Here is a tiny trained network, its code and every weight. The questions are about switching its units off for an input and a target symbol, where a switched-off unit gives its printed mean instead of its output.

import numpy as np


def w(rows, s, z=0):
    codes = np.array(rows[::2]) - 128.0
    scale = np.full(codes.shape[1], s)
    scale[-1] = z or s
    return codes * scale


def softmax(a):
    e = np.exp(a - a.max(-1, keepdims=True))
    return e / e.sum(-1, keepdims=True)


def log_softmax(a):
    a = a - a.max(-1, keepdims=True)
    return a - np.log(np.exp(a).sum(-1, keepdims=True))


def net(x, mask):
    ids = ['ΓΔΛΞΠΦεζθμ'.index(c) for c in x.split()]
    T = len(ids)
    res = E[ids] + P[:T]
    u = 0
    for l in range(2):
        r = res
        for j in range(3):
            rows = slice(3 * j, 3 * j + 3)
            q, k, v = (r @ M[l][rows].T for M in (Q, K, V))
            z = softmax(np.where(np.tri(T) > 0, q @ k.T / 3**0.5, -1e9)) @ v
            o = O[l][rows]
            res = res + np.where(mask[u + j], z, o[:, -1]) @ o[:, :-1]
        u += 3
    return log_softmax(res[-1] @ U[:, :-1].T + U[:, -1])


Q, K, V, O = {}, {}, {}, {}
E = w([
[192,119,3,134],'Γ',
[62,144,117,141],'Δ',
[65,150,113,139],'Λ',
[67,143,109,125],'Ξ',
[46,132,109,118],'Π',
[108,124,148,126],'Φ',
[123,121,154,108],'ε',
[130,91,161,26],'ζ',
[82,95,150,83],'θ',
[182,103,163,40],'μ',
],0.0067)
P = w([
[142,255,142,53],'0',
[106,201,120,51],'1',
[100,172,110,63],'2',
[100,150,106,77],'3',
[102,133,108,88],'4',
[102,116,109,98],'5',
[104,102,112,107],'6',
[106,85,115,115],'7',
[110,72,117,127],'8',
[110,61,120,134],'9',
[114,45,124,147],'10',
[110,38,123,152],'11',
[112,25,124,161],'12',
],0.005)
Q[0] = w([
[59,175,92,169],'L0H1',
[159,132,170,124],'L0H1',
[35,55,135,102],'L0H1',
[233,126,181,105],'L0H2',
[129,133,103,202],'L0H2',
[252,250,172,249],'L0H2',
[110,164,166,163],'L0H3',
[141,133,153,105],'L0H3',
[150,77,68,136],'L0H3',
],0.026)
K[0] = w([
[105,148,146,196],'L0H1',
[119,145,128,96],'L0H1',
[160,138,51,176],'L0H1',
[164,109,97,59],'L0H2',
[80,155,105,147],'L0H2',
[92,255,92,95],'L0H2',
[95,133,181,146],'L0H3',
[127,103,145,110],'L0H3',
[171,160,78,117],'L0H3',
],0.035)
V[0] = w([
[195,101,157,58],'L0H1',
[158,115,125,108],'L0H1',
[188,180,93,160],'L0H1',
[63,166,88,79],'L0H2',
[159,208,68,152],'L0H2',
[82,87,38,200],'L0H2',
[130,128,121,134],'L0H3',
[114,147,154,124],'L0H3',
[82,214,250,105],'L0H3',
],0.016)
O[0] = w([
[102,96,165,241,101],'L0H1',
[107,137,137,173,117],'L0H1',
[47,186,184,106,102],'L0H1',
[72,211,135,195,253],'L0H2',
[218,171,91,215,59],'L0H2',
[96,27,152,251,105],'L0H2',
[131,130,127,122,122],'L0H3',
[122,95,90,106,146],'L0H3',
[91,7,2,50,198],'L0H3',
],0.011,0.0044)
Q[1] = w([
[208,65,34,170],'L1H1',
[222,116,58,73],'L1H1',
[92,174,100,148],'L1H1',
[109,209,118,217],'L1H2',
[173,218,251,95],'L1H2',
[178,100,155,187],'L1H2',
[108,58,25,86],'L1H3',
[144,112,90,93],'L1H3',
[161,115,59,224],'L1H3',
],0.019)
K[1] = w([
[66,196,60,172],'L1H1',
[130,200,28,124],'L1H1',
[102,111,132,112],'L1H1',
[56,105,28,156],'L1H2',
[213,106,3,53],'L1H2',
[55,167,137,65],'L1H2',
[155,199,37,193],'L1H3',
[149,170,68,119],'L1H3',
[111,26,38,134],'L1H3',
],0.018)
V[1] = w([
[252,138,188,55],'L1H1',
[207,124,85,210],'L1H1',
[94,221,154,134],'L1H1',
[115,148,148,127],'L1H2',
[86,180,117,114],'L1H2',
[189,177,111,113],'L1H2',
[105,67,66,167],'L1H3',
[84,120,139,72],'L1H3',
[34,180,92,157],'L1H3',
],0.019)
O[1] = w([
[156,102,8,185,49],'L1H1',
[201,38,158,116,3],'L1H1',
[38,107,115,119,160],'L1H1',
[162,122,133,124,124],'L1H2',
[166,81,118,108,189],'L1H2',
[146,147,110,71,139],'L1H2',
[57,142,78,135,118],'L1H3',
[105,74,148,90,169],'L1H3',
[164,68,86,156,246],'L1H3',
],0.017,0.02)
U = w([
[94,49,73,12,166],'Γ',
[85,67,130,162,229],'Δ',
[68,71,181,255,163],'Λ',
[220,141,183,110,141],'Ξ',
[202,59,117,154,103],'Π',
[187,137,43,209,150],'Φ',
[120,252,173,93,7],'ε',
[91,218,76,176,2],'ζ',
[225,147,152,119,155],'θ',
[160,114,164,103,55],'μ',
],0.0033,0.0076)

Each question gives the input, a string of symbols that net reads in full, and the target symbol t.
The units are the heads (3 rows each of Q, K, V and O). Each row of codes is followed by its name. A weight is (code - 128) times the scale printed after its matrix; where a second scale follows, it is the last column's (O and U).
mask holds one flag per head, layer by layer. A switched-off head (its flag False) gives its mean, the last column of its rows in O, instead of its output. The means were averaged over made-up inputs and are rounded, as every weight is.
A unit's drop is (log p(t) with every unit on - log p(t) with that unit switched off) / (log p(t) with every unit on - log p(t) with every unit switched off).
The circuit of an input: a set's keep is (log p(t) with only the set's units on - log p(t) with every unit switched off) / (log p(t) with every unit on - log p(t) with every unit switched off). Starting from all 6 units, units are removed one at a time, each time the one whose removal leaves the highest keep (on an exact tie, the one counted first), for as long as the keep stays at least 0.8.
circuit, biggest first: the units of the circuit, biggest drop first
most important unit: the unit with the biggest drop
which heads matter: for each layer, one digit per head in row order, 1 if its drop is at least 0.15 and else 0, layers parted by /
input θ Δ ζ Π Δ ε θ Γ Δ, target ε: circuit, biggest first	(L0H3, L0H1, L1H3)
input Ξ ε θ Δ Δ θ Δ ε ζ Δ Δ Δ ε, target Λ: circuit, biggest first	(L1H2, L0H2)
input Π Δ Γ Δ Ξ Λ Λ μ Π Π, target Φ: most important unit	L1H1
input θ Γ Λ μ θ, target Φ: circuit, biggest first	(L1H1, L0H2)
input Ξ θ θ ζ Δ ζ ε Λ ζ θ Γ, target ε: circuit, biggest first	(L0H3, L0H2, L1H1)
input Δ ζ Γ Λ Ξ ε, target θ: circuit, biggest first	(L1H3, L0H3)
input Ξ Π Ξ ε Λ ε ε μ Λ Λ Γ μ Λ, target Φ: circuit, biggest first	(L1H1, L0H2, L0H3, L0H1)
input Δ ε Ξ Δ Γ Ξ Φ Ξ, target Ξ: circuit, biggest first	(L1H3, L0H3)
input Π ζ Δ Λ Π Γ Ξ Δ Ξ Δ Δ Φ, target θ: circuit, biggest first	(L0H3, L1H3, L1H1)
input Λ ζ ε Λ Φ μ Δ Δ Δ Π μ Γ Λ, target Φ: circuit, biggest first	(L0H1, L1H1, L0H2, L0H3)
input Δ μ Λ Δ Γ Π Ξ Ξ, target Λ: circuit, biggest first	(L0H2, L1H2)
input Λ Δ Δ Δ θ θ μ Δ Λ Ξ θ Δ Λ, target Λ: which heads matter	011 / 010
input Π Ξ Π Δ ζ Π Γ Δ Φ Φ Δ Δ, target Ξ: which heads matter	101 / 101
input θ Δ ζ ζ μ θ θ Ξ θ, target Λ: which heads matter	011 / 010
input Π Δ Π Δ Δ Δ Δ Λ ζ ζ Γ, target ζ: circuit, biggest first	(L1H1, L0H3, L0H2)
input Γ Δ Π μ Λ μ Π θ Δ Δ, target ε: circuit, biggest first	(L0H2, L1H1, L1H3)
input Δ Φ Γ Δ, target Ξ: circuit, biggest first	(L0H3, L1H3)
input Ξ Φ Δ Ξ Δ Λ Γ Π ζ Ξ, target ζ: which heads matter	111 / 100
input Φ Γ Π ζ Δ, target ζ: which heads matter	110 / 100
input Ξ θ Λ Λ Γ Ξ θ Ξ Λ, target ε: most important unit	L0H1
input ζ Ξ Δ Δ θ Π Γ Δ μ θ Ξ, target Φ: circuit, biggest first	(L1H1, L0H2, L0H3)
input Γ Φ θ Λ Π Ξ μ, target Φ: which heads matter	010 / 101
input Ξ μ Δ Φ Ξ ε θ Δ θ Δ Δ Δ Ξ, target Λ: most important unit	L1H2
input Δ Γ Λ Φ Φ θ Δ θ Δ Φ, target ε: which heads matter	111 / 101
input Λ Φ Ξ μ Γ μ, target Φ: which heads matter	011 / 101
input Λ θ Δ θ Φ Ξ Λ Δ Φ Γ Φ Π, target Ξ: which heads matter	001 / 101
input Δ θ Λ Φ Γ ζ Λ Ξ Δ Ξ Γ Δ, target Λ: most important unit	L1H2
